Here is a tiny trained network, its code and every weight. The questions are about switching its units off for an input and a class, where a switched-off unit gives its printed mean instead of its output.

import numpy as np


def w(rows, s, z=0):
    codes = np.array(rows[::2]) - 128.0
    scale = np.full(codes.shape[1], s)
    scale[-1] = z or s
    return codes * scale


def f(y):
    return y / 2 * (1 + np.tanh(0.7978845608 * (y + 0.044715 * y**3)))


def log_softmax(a):
    a = a - a.max(-1, keepdims=True)
    return a - np.log(np.exp(a).sum(-1, keepdims=True))


def net(x, mask):
    res = np.array(x, float).reshape(1, 6) / 4 @ E
    y = f(res @ A[0][:, :-1].T + A[0][:, -1])
    res = res + np.where(mask, y, B[0][:, -1]) @ B[0][:, :-1]
    return log_softmax(res[-1] @ U[:, :-1].T + U[:, -1])


A, B = {}, {}
E = w([
[84,140,122,166,130,81,121,254],'x0',
[129,129,128,130,128,128,128,128],'x1',
[127,128,128,128,129,129,128,128],'x2',
[126,123,223,124,136,115,5,125],'x3',
[128,128,127,130,129,128,128,127],'x4',
[156,209,123,100,222,108,126,127],'x5',
],0.018)
A[0] = w([
[102,190,124,149,184,57,112,204,117],'n0',
[144,55,145,113,77,201,129,61,209],'n1',
[36,85,125,223,63,97,122,214,150],'n2',
[203,180,129,51,194,141,132,74,134],'n3',
[146,103,76,122,99,172,195,98,217],'n4',
[130,172,53,139,150,114,192,156,191],'n5',
[131,99,60,136,90,174,208,110,253],'n6',
[116,214,118,137,201,69,123,180,103],'n7',
[126,99,242,124,120,122,25,115,219],'n8',
[127,158,247,115,172,79,1,143,139],'n9',
[118,92,69,145,73,164,194,119,206],'n10',
[207,173,132,48,192,142,130,69,149],'n11',
[148,74,123,113,82,193,149,68,234],'n12',
[169,205,96,92,201,115,153,127,183],'n13',
],0.0074,0.0047)
B[0] = w([
[154,162,125,85,121,57,135,209,201],'n0',
[175,115,156,56,72,102,91,123,217],'n1',
[55,96,121,200,136,122,134,195,240],'n2',
[108,159,126,196,180,189,139,70,198],'n3',
[171,173,126,132,96,136,143,142,208],'n4',
[111,95,49,107,148,126,211,133,210],'n5',
[162,175,121,135,71,131,153,158,227],'n6',
[167,162,108,64,125,82,150,177,195],'n7',
[113,80,254,107,131,118,7,95,253],'n8',
[155,167,239,136,123,108,42,147,254],'n9',
[144,176,136,147,66,117,140,175,212],'n10',
[119,157,133,182,169,190,133,69,201],'n11',
[183,147,146,95,61,130,117,133,211],'n12',
[131,133,86,110,193,148,168,100,205],'n13',
],0.0089,0.016)
U = w([
[215,208,151,64,87,99,117,165,224],'0',
[132,142,69,193,168,193,180,65,171],'1',
[147,2,149,12,89,128,97,72,151],'2',
[112,148,162,206,196,164,97,70,25],'3',
[57,105,84,229,96,129,170,164,175],'4',
[116,117,61,20,177,85,175,156,90],'5',
[31,35,157,195,146,109,92,149,5],'6',
],0.0078,0.0023)

Each question gives the input, the list of numbers given to net, and the class t.
The units are the neurons (one row each of A and B). Each row of codes is followed by its name. A weight is (code - 128) times the scale printed after its matrix; where a second scale follows, it is the last column's (A, B and U).
mask holds one flag per neuron, in row order. A switched-off neuron (its flag False) gives its mean, the last column of its row in B, instead of its output. The means were averaged over made-up inputs and are rounded, as every weight is.
A unit's drop is (log p(t) with every unit on - log p(t) with that unit switched off) / (log p(t) with every unit on - log p(t) with every unit switched off).
The circuit of an input: a set's keep is (log p(t) with only the set's units on - log p(t) with every unit switched off) / (log p(t) with every unit on - log p(t) with every unit switched off). Starting from the 12 units with the biggest drops (on a tie, the unit counted first), units are removed one at a time, each time the one whose removal leaves the highest keep (on an exact tie, the one counted first), for as long as the keep stays at least 0.8.
units of the circuit, in order: the units of the circuit, biggest drop first
top k neurons: the k neurons with the biggest drops, biggest first
drop of u: that unit's drop, to one decimal
input [-7,-7,0,-8,8,1], class 1: units of the circuit, in order	(n3)
input [-7,3,-7,8,-8,-1], class 2: top 2 neurons	(n1; n8)
input [-8,0,0,1,5,0], class 2: top 2 neurons	(n1; n12)
input [7,2,8,0,-3,-4], class 4: top 2 neurons	(n8; n9)
input [-7,-7,6,2,-1,0], class 2: top 3 neurons	(n1; n12; n2)
input [4,5,-4,0,1,-7], class 4: top 3 neurons	(n8; n9; n10)
input [4,4,1,-4,-2,0], class 4: top 2 neurons	(n1; n2)
input [1,0,8,-2,1,-2], class 4: drop of n1	0.1
input [-4,2,-7,8,3,1], class 3: drop of n12	0.0
input [0,-3,-8,0,2,4], class 1: drop of n8	0.2
